(in the rows, 128 means zero)
Each row is followed by its class.
101  114  129  100  132  131  127  147  109  140  147  151  108  129  106  98  123  131  164  142  131  159  148
Q18
91  119  116  126  116  117  81  142  125  138  139  161  130  123  101  116  131  137  141  142  128  186  137
Q295
144  121  147  135  128  131  116  121  133  128  137  129  135  139  110  156  110  126  144  149  123  148  117
Q295
108  115  136  139  125  127  138  133  109  135  132  118  126  128  119  114  131  126  158  147  130  162  132
Q18
80  111  126  118  128  117  96  131  125  138  127  150  112  132  142  78  131  128  143  131  137  188  144
Q18
93  122  130  113  130  117  107  141  125  137  136  147  116  125  106  96  129  125  140  142  126  141  150
Q18
81  132  132  96  127  108  121  145  118  140  139  139  110  136  102  112  125  129  136  142  123  127  136
Q18
134  108  130  148  119  131  117  125  133  128  128  124  135  122  124  122  132  130  131  135  129  172  134
Q295
118  120  125  116  141  134  114  135  117  137  132  140  111  125  124  113  123  127  124  135  128  146  130
Q18
152  130  134  146  120  132  149  123  125  130  128  112  130  136  120  145  105  122  130  144  128  135  113
Q295
112  126  150  116  132  126  138  131  119  125  128  135  116  137  120  138  122  129  149  149  126  134  119
Q18
149  135  141  121  131  133  162  133  141  120  127  119  98  129  207  119  124  113  117  112  128  119  123
Q18
119  112  122  132  126  121  109  121  124  132  132  131  134  126  117  125  124  98  130  142  128  153  123
Q295
98  119  147  122  136  128  125  135  124  132  136  139  115  127  121  101  125  136  142  134  130  153  136
Q18
98  105  131  107  128  126  107  160  119  136  129  150  119  142  129  87  111  134  163  144  128  179  137
Q18
98  124  130  116  120  107  143  140  126  136  128  145  120  124  123  125  151  131  142  140  130  149  133
Q18
102  110  146  123  129  128  138  132  124  135  132  136  107  131  120  139  113  133  149  157  128  143  131
Q18
121  127  139  114  120  124  132  139  122  131  129  141  114  120  132  109  134  128  143  129  135  139  131
Q18
81  118  127  131  127  146  142  135  107  134  126  140  109  132  125  82  126  129  144  131  135  135  135
Q18
124  90  148  121  135  134  112  140  120  132  131  135  120  128  128  115  125  133  149  147  129  151  138
Q18
76  123  145  116  131  131  125  139  125  134  131  147  101  128  120  100  117  135  149  128  123  141  127
Q18
128  121  128  150  132  138  129  137  130  128  127  128  113  124  142  95  117  116  129  120  130  168  134
Q18
110  113  135  128  131  126  129  129  123  143  128  150  116  124  120  113  132  130  158  125  124  166  141
Q18
92  116  146  113  132  121  94  139  123  136  135  150  112  129  122  110  124  139  148  133  133  164  136
Q18
109  117  123  124  124  127  142  144  118  132  130  141  126  119  101  125  136  123  144  139  125  152  138
Q18
91  111  140  111  130  121  131  145  125  134  134  143  102  129  120  109  122  135  139  139  130  158  137
Q18
103  112  130  99  130  124  132  144  118  133  133  142  119  125  115  114  125  140  150  141  126  136  133
Q18
118  116  140  126  117  134  146  139  131  133  133  136  104  126  140  116  129  131  141  118  127  154  135
Q18
60  116  113  116  128  124  69  139  127  137  130  162  111  120  138  50  137  135  117  108  140  201  147
Q18
97  117  123  118  126  132  141  139  127  135  132  138  113  127  122  113  119  141  136  129  127  136  128
Q18
96  125  128  128  125  128  123  136  115  133  131  147  114  133  115  109  119  121  143  138  129  158  125
Q18
76  121  127  103  136  122  113  142  114  137  129  155  106  124  120  100  125  133  139  136  128  141  138
Q18
97  121  122  115  123  128  136  142  115  134  141  139  114  129  126  105  122  128  150  127  129  140  116
Q18
111  117  121  119  114  117  100  130  124  132  129  151  129  131  98  131  124  129  137  148  128  154  139
Q295
107  111  154  139  143  132  137  144  114  131  130  130  123  125  109  137  114  124  161  158  118  134  141
Q18
109  120  132  127  149  125  104  140  129  139  128  144  124  113  125  115  136  131  144  140  126  172  138
Q18
110  118  138  132  124  135  131  153  121  133  127  135  123  135  126  112  122  119  148  138  125  152  136
Q18
94  124  138  113  125  118  127  128  126  133  130  139  108  135  123  117  118  135  133  129  127  134  124
Q18
119  116  133  110  126  112  103  129  119  135  140  133  140  139  96  139  118  137  136  164  127  121  125
Q295
139  122  119  123  126  126  118  122  135  124  133  132  126  126  121  136  121  123  121  130  127  124  123
Q295
156  100  128  160  134  155  131  146  122  131  127  119  122  119  120  107  123  113  167  155  123  171  144
Q18
75  119  132  121  119  128  107  143  133  135  132  144  118  122  126  93  132  138  138  134  131  170  137
Q18
107  117  113  110  123  116  103  140  120  137  133  151  124  123  104  96  136  125  130  140  122  151  137
Q18
89  117  126  99  124  105  117  128  130  133  141  144  110  136  137  94  129  140  125  127  133  159  128
Q18
117  144  124  108  128  118  110  133  119  137  126  157  130  128  116  129  134  131  138  135  133  140  128
Q18
86  116  125  117  128  124  115  141  122  144  133  143  109  120  125  83  126  134  140  128  131  175  136
Q18
135  114  132  141  129  140  130  148  131  131  133  134  115  122  144  99  128  118  136  123  130  156  145
Q18
114  108  119  137  133  136  137  142  109  135  134  139  137  119  115  117  129  135  167  142  124  148  131
Q18
117  119  133  131  133  133  127  157  131  129  131  148  106  119  126  113  129  123  145  114  128  169  137
Q18
147  109  128  130  133  122  122  133  128  133  134  134  128  132  109  142  117  125  142  155  128  153  126
Q295
98  117  104  116  132  125  122  137  126  137  137  150  112  125  125  109  127  133  126  135  131  141  126
Q18
138  115  127  140  121  130  129  134  120  135  133  130  138  128  106  143  129  133  146  147  126  144  129
Q295
96  113  137  98  126  115  126  150  117  138  136  152  107  130  108  104  128  137  153  148  124  155  136
Q18
131  107  122  127  123  118  96  136  109  137  135  138  136  128  102  128  118  136  144  173  130  164  132
Q295
104  117  134  130  129  125  137  146  108  134  129  139  125  131  116  115  129  133  160  150  124  162  127
Q18

Each row is followed by its class. Each block has new classes.
133  129  131  130  131  134  130  113  121  128  132  125  129  134  131  136  127  131  138  125  123  134  125
Q453
134  134  130  128  123  135  137  91  115  127  143  127  111  148  144  154  140  130  140  123  129  125  97
Q332
122  130  122  117  123  167  122  171  118  130  126  134  134  129  122  107  139  121  127  137  113  124  109
Q332
131  127  137  131  129  109  132  104  135  134  126  125  118  120  122  136  140  126  121  130  134  125  128
Q22
128  131  134  127  124  112  151  61  130  126  135  117  105  126  144  161  162  130  127  120  141  101  108
Q40
126  133  128  127  127  122  134  102  130  123  136  118  119  136  135  147  139  128  131  132  144  119  119
Q40
123  132  127  134  128  113  140  93  138  125  134  125  104  125  133  156  156  122  143  131  141  111  104
Q40
131  131  131  132  132  112  136  108  136  135  133  130  121  124  123  138  123  133  127  132  130  127  121
Q22
123  115  116  128  127  127  130  142  122  126  131  135  122  128  132  124  119  124  124  135  129  132  126
Q40
124  143  134  136  128  121  139  99  144  133  145  126  120  135  145  163  150  126  128  134  134  101  88
Q332
126  134  132  126  125  133  148  72  124  134  139  123  103  128  148  164  165  121  132  128  129  105  83
Q332
134  135  136  129  127  114  142  77  135  119  127  122  114  128  136  155  158  124  115  128  138  111  114
Q22
130  127  133  130  128  105  141  99  139  135  127  116  117  125  127  142  143  126  126  128  135  119  119
Q22
126  131  135  131  128  115  145  78  134  127  134  119  106  134  137  159  154  124  129  128  141  115  106
Q40
121  126  128  128  132  122  140  96  128  125  135  122  110  128  138  150  148  120  129  121  141  111  114
Q40
129  126  116  127  127  135  129  147  128  134  130  130  128  123  122  118  131  125  121  134  119  125  115
Q389
137  137  133  124  130  126  129  89  142  134  129  122  129  138  119  142  141  132  128  127  126  128  127
Q918
127  119  124  134  123  109  127  140  140  139  123  131  125  124  118  123  124  123  126  130  126  128  133
Q22
126  133  138  134  119  117  149  61  131  120  133  119  106  122  146  166  159  126  126  123  148  103  101
Q40
130  133  134  125  131  132  126  120  132  137  132  128  129  131  131  131  141  127  125  138  127  117  111
Q389
129  132  135  127  132  116  136  102  138  134  120  122  122  132  125  139  142  127  119  127  135  109  126
Q22
145  155  146  130  137  150  131  62  118  131  127  119  128  141  140  153  163  148  146  123  131  130  115
Q918

Each row is followed by its class. Each block has new classes.
122  113  173  143  129  127  117  147  131  114  129  132  126  116  122  129  113  147  136  134  115  136  122
Y
127  151  153  132  115  120  127  138  119  153  130  132  124  137  125  134  135  115  112  132  133  135  138
H
128  137  173  135  124  125  123  144  120  131  123  137  125  121  122  131  124  118  117  140  124  145  127
H
123  127  125  132  117  120  129  133  122  123  139  120  125  121  127  129  127  131  124  127  120  136  123
Y
133  145  162  129  134  127  124  134  132  171  127  148  125  126  134  130  134  129  112  130  134  134  123
C
128  143  173  137  128  129  128  142  111  165  137  134  123  138  133  138  132  102  114  138  131  143  141
H
124  138  157  140  112  116  128  127  118  107  126  141  127  123  120  133  124  115  114  130  126  140  115
C
122  121  167  138  123  126  124  149  132  145  122  133  114  113  130  132  120  157  131  132  120  157  131
H
128  121  148  133  133  124  130  139  136  121  122  129  128  129  118  123  116  129  134  139  116  130  118
Y
129  134  123  132  122  121  134  135  126  117  134  129  134  132  128  119  133  122  132  128  123  119  123
D
135  124  152  124  145  130  120  134  136  135  126  141  130  132  129  127  120  131  123  132  131  131  118
B
130  129  128  124  138  124  136  130  131  129  129  131  133  133  122  120  127  121  122  126  126  126  124
N
129  144  160  135  119  127  124  144  128  136  121  140  123  122  125  127  129  149  128  134  119  134  123
C
131  137  162  127  138  135  116  135  126  150  131  137  129  129  135  125  129  83  117  135  130  141  122
H
131  112  131  120  144  133  132  141  141  151  125  126  129  127  130  127  125  130  136  134  127  128  123
V
122  129  126  125  133  125  135  131  131  140  119  126  130  129  131  126  131  119  122  130  132  129  132
V
126  137  153  143  113  119  139  153  132  160  124  120  121  129  125  124  137  120  120  139  119  137  129
C
126  134  134  136  123  135  122  137  125  148  131  132  125  120  141  128  129  128  120  128  128  130  123
H
126  118  143  136  121  131  122  136  121  102  126  125  122  122  128  129  120  124  134  134  121  134  132
Y
131  123  139  122  145  131  143  134  140  163  129  117  126  136  125  125  131  124  134  140  127  124  129
V
132  123  109  125  129  142  122  135  129  156  136  125  126  124  146  129  137  133  125  128  127  122  118
H
125  116  141  129  138  128  137  140  144  142  124  122  132  129  125  129  127  129  137  138  118  125  127
V
134  126  148  137  131  133  135  143  127  132  128  123  132  135  115  122  128  106  132  140  115  127  126
D
126  139  100  122  119  133  129  125  124  94  133  128  135  126  123  122  117  127  125  101  121  123  125
H
128  127  145  130  132  139  128  144  128  172  132  124  121  127  141  130  136  131  127  126  131  130  126
H
130  132  157  128  143  136  127  125  128  154  130  139  128  135  134  132  134  105  109  140  134  137  126
P
137  126  100  116  136  128  130  116  132  94  125  133  139  133  124  121  123  113  125  131  121  121  116
F
129  140  126  128  132  114  142  136  140  143  136  121  130  134  118  126  133  124  134  138  125  125  134
V
129  124  118  135  126  127  129  132  129  114  129  131  127  123  123  121  123  123  123  139  121  120  121
Y
130  120  148  128  131  134  120  134  123  114  127  127  126  120  126  128  120  127  125  135  122  136  129
N
128  133  137  124  126  115  132  118  121  118  125  141  129  131  123  131  124  105  107  134  131  140  130
N
128  132  148  137  123  122  133  130  127  124  127  136  122  128  125  124  125  115  115  135  129  137  133
H
122  118  121  120  138  123  135  117  138  127  123  128  135  132  130  130  116  122  128  122  125  129  129
V
129  123  168  130  140  122  128  146  145  154  122  136  121  128  119  128  132  134  132  139  125  129  122
B
122  145  111  142  101  111  127  129  124  116  121  133  123  121  121  124  135  136  119  122  124  133  127
C
134  101  141  121  153  133  137  126  140  123  120  124  125  129  128  133  117  107  120  133  126  143  129
F
133  121  141  141  131  142  131  153  127  127  137  130  121  126  125  115  128  129  128  143  110  116  103
Y
127  137  163  132  129  113  126  133  134  138  119  143  127  130  117  136  129  128  114  137  129  145  131
N
123  115  146  130  132  126  129  136  128  122  129  123  127  126  117  126  121  139  134  138  119  123  125
D
125  140  141  112  101  109  122  130  124  107  121  143  108  114  118  129  124  144  117  126  117  140  130
C
130  134  146  126  132  134  125  135  122  159  130  134  120  128  144  131  132  111  111  136  133  136  130
H
124  120  150  125  140  123  138  146  143  170  123  126  125  132  121  129  114  128  131  136  129  128  138
V
131  115  131  124  130  127  129  125  133  89  129  128  138  124  121  118  120  140  139  132  112  123  115
D
134  137  153  137  127  116  128  138  133  107  126  140  138  134  109  113  127  137  131  133  108  120  106
D
130  121  173  134  135  120  128  145  130  123  130  126  131  129  113  123  121  135  143  142  113  125  121
F
124  127  164  126  136  113  151  141  138  167  123  122  125  139  119  140  131  98  125  144  126  141  149
F
128  130  160  120  147  120  136  117  133  95  120  143  135  133  110  137  114  95  110  131  125  143  130
P
127  122  141  133  129  124  129  133  128  114  131  133  127  127  123  126  121  132  137  135  120  129  121
Y
129  118  147  144  116  132  121  144  123  113  126  131  119  114  126  122  123  147  134  130  117  136  125
Y
128  116  163  136  131  133  123  137  121  114  133  126  126  128  124  128  120  120  133  138  118  131  129
Y
113  127  158  137  129  131  122  139  125  144  132  136  123  130  130  130  121  144  136  134  126  131  123
Y

Each row is followed by its class.
119  125  137  117  136  134  132  109  124  134  131  120  128  120  119  125  147  152  120  140  134  129  123
A
124  128  134  140  123  132  125  133  133  141  141  153  125  126  112  117  144  126  120  143  110  123  130
K
141  123  118  116  128  124  122  129  135  136  139  150  119  122  108  135  144  140  132  132  131  121  126
A
122  126  133  131  129  136  124  117  119  140  133  142  127  134  116  132  149  121  126  145  120  118  121
A
120  126  139  133  118  136  124  134  121  143  133  152  130  123  97  118  148  129  135  146  120  121  125
K
120  120  143  121  111  133  132  120  122  130  124  145  128  135  116  107  131  121  139  150  118  121  120
K
122  120  133  135  125  138  122  111  131  135  141  126  130  130  112  119  130  124  107  135  124  134  116
K
136  116  132  131  136  113  120  133  121  148  116  140  129  126  111  137  149  140  135  124  126  123  126
A
129  122  161  120  113  133  124  131  123  132  139  144  125  135  106  117  145  127  122  139  120  124  116
K
124  119  142  123  131  142  128  122  121  134  139  124  131  120  99  132  150  142  123  140  123  117  122
A
116  123  148  136  131  134  132  109  129  135  144  111  136  117  108  115  138  140  128  145  130  139  114
E
122  124  155  135  127  134  132  121  123  137  131  140  127  127  109  120  127  124  120  135  128  133  113
K
126  131  146  139  129  127  132  131  125  141  143  136  132  118  108  125  151  137  122  146  124  119  124
A
